Below are the code and all the weights of a small trained network. Each question names an input and a class and asks about switching units off, where a switched-off unit gives its printed mean instead of its output.

import numpy as np


def w(rows, s, z=0):
    codes = np.array(rows[::2]) - 128.0
    scale = np.full(codes.shape[1], s)
    scale[-1] = z or s
    return codes * scale


def norm(h):
    return h / np.sqrt((h * h).mean(-1, keepdims=True) + 1e-5)


def f(y):
    return np.maximum(y, 0)


def log_softmax(a):
    a = a - a.max(-1, keepdims=True)
    return a - np.log(np.exp(a).sum(-1, keepdims=True))


def net(x, mask):
    res = np.array(x, float).reshape(1, 7) / 4 @ E
    u = 0
    for l in range(2):
        y = f(norm(res) @ A[l][:, :-1].T + A[l][:, -1])
        res = res + np.where(mask[u : u + 4], y, B[l][:, -1]) @ B[l][:, :-1]
        u += 4
    return log_softmax(norm(res)[-1] @ U[:, :-1].T + U[:, -1])


A, B = {}, {}
E = w([
[126,49,85,1,78],'x0',
[121,104,109,160,192],'x1',
[209,249,55,122,119],'x2',
[161,131,155,108,228],'x3',
[173,113,139,156,200],'x4',
[90,147,140,147,111],'x5',
[233,44,94,184,82],'x6',
],0.0063)
A[0] = w([
[41,85,82,134,159,65],'0.n0',
[254,62,189,202,94,116],'0.n1',
[77,183,165,122,127,254],'0.n2',
[236,98,130,240,143,26],'0.n3',
],0.0088,0.0016)
B[0] = w([
[57,148,185,135,104,177],'0.n0',
[64,209,66,200,103,254],'0.n1',
[187,160,132,144,173,219],'0.n2',
[176,194,172,254,206,244],'0.n3',
],0.0092,0.005)
A[1] = w([
[226,56,97,241,151,168],'1.n0',
[202,43,84,254,158,133],'1.n1',
[232,115,58,20,146,5],'1.n2',
[166,109,225,166,201,84],'1.n3',
],0.0078,0.0024)
B[1] = w([
[112,246,150,135,140,254],'1.n0',
[121,193,105,141,144,252],'1.n1',
[158,143,41,110,116,176],'1.n2',
[173,132,82,104,98,209],'1.n3',
],0.011,0.0052)
U = w([
[168,92,147,94,174,3],'0',
[89,49,174,122,106,91],'1',
[149,140,79,123,48,104],'2',
[145,249,131,192,158,206],'3',
],0.019,0.0056)

Each question gives the input, the list of numbers given to net, and the class t.
The units are the neurons (one row each of A and B). Each row of codes is followed by its name. A weight is (code - 128) times the scale printed after its matrix; where a second scale follows, it is the last column's (A, B and U).
mask holds one flag per neuron, layer by layer. A switched-off neuron (its flag False) gives its mean, the last column of its row in B, instead of its output. The means were averaged over made-up inputs and are rounded, as every weight is.
A unit's drop is (log p(t) with every unit on - log p(t) with that unit switched off) / (log p(t) with every unit on - log p(t) with every unit switched off).
The circuit of an input: a set's keep is (log p(t) with only the set's units on - log p(t) with every unit switched off) / (log p(t) with every unit on - log p(t) with every unit switched off). Starting from all 8 units, units are removed one at a time, each time the one whose removal leaves the highest keep (on an exact tie, the one counted first), for as long as the keep stays at least 0.8.
units of the circuit, in order: the units of the circuit, biggest drop first
top k neurons: the k neurons with the biggest drops, biggest first
top k neurons in layer l: the k neurons of layer l with the biggest drops, biggest first
drop of u: that unit's drop, to one decimal
input [6,3,5,5,3,6,-4], class 0: top 4 neurons : 0.n1, 1.n0, 0.n3, 1.n1
input [3,7,8,-8,4,-8,-4], class 2: top neuron in layer 1 : 1.n0
input [3,-4,5,-7,4,-2,-5], class 2: top 3 neurons : 0.n3, 1.n0, 0.n1
input [4,-2,7,-5,-1,-5,-6], class 2: units of the circuit, in order : 0.n3, 1.n0, 1.n1
input [2,-2,1,-6,1,-5,1], class 2: units of the circuit, in order : 0.n3, 1.n0
input [1,0,-2,6,4,-7,-8], class 0: top 2 neurons : 0.n1, 1.n0
input [0,7,-6,8,-5,-7,-2], class 0: top 2 neurons : 0.n1, 1.n3
input [7,1,2,-1,6,-7,-3], class 2: top 2 neurons : 1.n2, 0.n3
input [0,-5,-7,1,6,-5,-8], class 0: top 2 neurons : 0.n1, 1.n0
input [4,6,7,-5,-8,-4,-3], class 2: top 2 neurons : 0.n3, 1.n0
input [5,-1,2,-2,5,-7,-6], class 2: top 2 neurons in layer 1 : 1.n2, 1.n0
input [6,-5,-1,1,2,-4,2], class 2: drop of 0.n3 : 0.8
input [4,2,1,-7,3,3,1], class 2: drop of 0.n3 : 1.6
input [0,2,-6,0,7,2,-6], class 1: drop of 0.n3 : 0.4
input [7,-3,-5,-8,0,-5,5], class 1: drop of 0.n2 : 0.2
input [8,-3,-5,-8,-1,-2,-8], class 1: top neuron in layer 0 : 0.n1
input [7,6,5,7,2,0,-5], class 0: top 2 neurons in layer 1 : 1.n0, 1.n1
